Each row has a name. After each piece below comes the name of the row it's from, unless a question asks for something else. Each question is about the rows just above it.

[-14.6  71.0 -38.2 -33.6 -13.3 -58.3 -10.7   3.4] -> lat
[-79.8  87.8  88.1   1.7 -24.8  49.3  12.8  81.5] -> Fuseg
[-79.8   1.7 -24.8  87.8  88.1  49.3 -43.4  38.5] -> somi
Which row holds this, read backwards? [ 88.1  87.8 -24.8   1.7 -79.8] => somi
Which row holds this, read backwards? [-33.6 -38.2] => lat
Which row holds this, read backwards? [-10.7 -58.3 -13.3 -33.6 -38.2] => lat
Which row holds [ 49.3  88.1  87.8 -24.8   1.7 -79.8] read backwards? => somi
[ 49.3 -24.8   1.7  88.1  87.8 -79.8] is which row, read backwards? => Fuseg
Which row holds [ 87.8 -24.8] read backwards? => somi
[ 87.8 -24.8   1.7 -79.8] is which row, read backwards? => somi

